[[ 42 -19   7]
 [-54 -40  40]
 [-39 -52  50]
 [-49 -55  47]
 [ 33 -49  49]
 [ -1  56 -47]
 [ 48  44 -41]
 [-47 -29  36]
 [ -8  56 -48]
 [ 35 -54  46]
 [ -9  56 -48]
 [ 55  47 -47]]
->
[[-54 -40  40]
 [-49 -55  47]
 [-47 -29  36]
 [-39 -52  50]
 [ -9  56 -48]
 [ -8  56 -48]
 [ -1  56 -47]
 [ 33 -49  49]
 [ 35 -54  46]
 [ 42 -19   7]
 [ 48  44 -41]
 [ 55  47 -47]]

[[ 23  27]
 [-53  42]]
->
[[-53  42]
 [ 23  27]]

[[ 19 -21 -27   5   9 -44]
 [ -8   9 -10  32  -6   2]
 [ 21  -3 -23 -27  -4   7]]
->
[[ -8   9 -10  32  -6   2]
 [ 19 -21 -27   5   9 -44]
 [ 21  -3 -23 -27  -4   7]]

[[  5 -10  11 -11 -10   7 -12  -8  10  -9   2   6   9   5   9 -10]
 [ -6   0   1   0   0   0  54  40   1   0 -12 -32   0 -25   1   0]
 [  6  -6   7  -7  -6   5 -18 -12   6  -6   4   9   6   8   6  -6]]
->
[[ -6   0   1   0   0   0  54  40   1   0 -12 -32   0 -25   1   0]
 [  5 -10  11 -11 -10   7 -12  -8  10  -9   2   6   9   5   9 -10]
 [  6  -6   7  -7  -6   5 -18 -12   6  -6   4   9   6   8   6  -6]]

[[ 15  22 -28  17 -16  38  11 -16  -3 -15 -15]
 [ -8 -29  -1 -35  48 -14  14   1   3 -11 -15]
 [-14 -12  33  -6  16 -41 -18  13  -4  22 -15]
 [ -2 -29 -13 -42  39   1  22  -8   3 -23 -15]
 [-11 -29  13 -33  23 -17   4  13   8   1 -15]]
->
[[-14 -12  33  -6  16 -41 -18  13  -4  22 -15]
 [-11 -29  13 -33  23 -17   4  13   8   1 -15]
 [ -8 -29  -1 -35  48 -14  14   1   3 -11 -15]
 [ -2 -29 -13 -42  39   1  22  -8   3 -23 -15]
 [ 15  22 -28  17 -16  38  11 -16  -3 -15 -15]]

[[ 25 -29 -41 -21 -28  -3   5  -2  32   4 -10  20  27 -11   4]
 [ 18  27 -19 -31 -15 -28 -39  -1   6   7 -34 -13 -22  -1   9]
 [ 16 -16 -29  49   7  15 -25  -1   2  13  -2  40  11  -3  16]
 [ 11  -1  -9   3  -3 -11 -19 -18  31  13 -22  24 -30  18 -49]
 [ 21 -14 -19   5  14 -25 -23   5  50   4 -38  -9 -10 -13 -11]]
->
[[ 11  -1  -9   3  -3 -11 -19 -18  31  13 -22  24 -30  18 -49]
 [ 16 -16 -29  49   7  15 -25  -1   2  13  -2  40  11  -3  16]
 [ 18  27 -19 -31 -15 -28 -39  -1   6   7 -34 -13 -22  -1   9]
 [ 21 -14 -19   5  14 -25 -23   5  50   4 -38  -9 -10 -13 -11]
 [ 25 -29 -41 -21 -28  -3   5  -2  32   4 -10  20  27 -11   4]]
---
[[-23  15  31   0]
 [-25  22  36  -1]
 [ 10  42 -44  -6]]
->
[[15 31]
 [22 36]]

[[ 4  7  0]
 [12  0 -7]
 [ 7 45 12]
 [-1 10  4]
 [15 -1 -9]]
->
[[ 7  0]
 [ 0 -7]]

[[-23 -32 -13]
 [ 14 -13  18]
 [-30 -41 -18]
 [-27 -37 -16]]
->
[[-32 -13]
 [-13  18]]

[[  6  -4 -32 -45 -43]
 [-11  16 -16  12  12]
 [ 25 -20 -19  11  11]]
->
[[ -4 -32]
 [ 16 -16]]

[[  9  10   7  44 -20]
 [-27   0  -3  10   2]]
->
[[10  7]
 [ 0 -3]]

[[  5   7 -18  13]
 [-24   0 -27  10]
 [ 40  13  -8  20]
 [-31   2 -42  16]]
->
[[  7 -18]
 [  0 -27]]
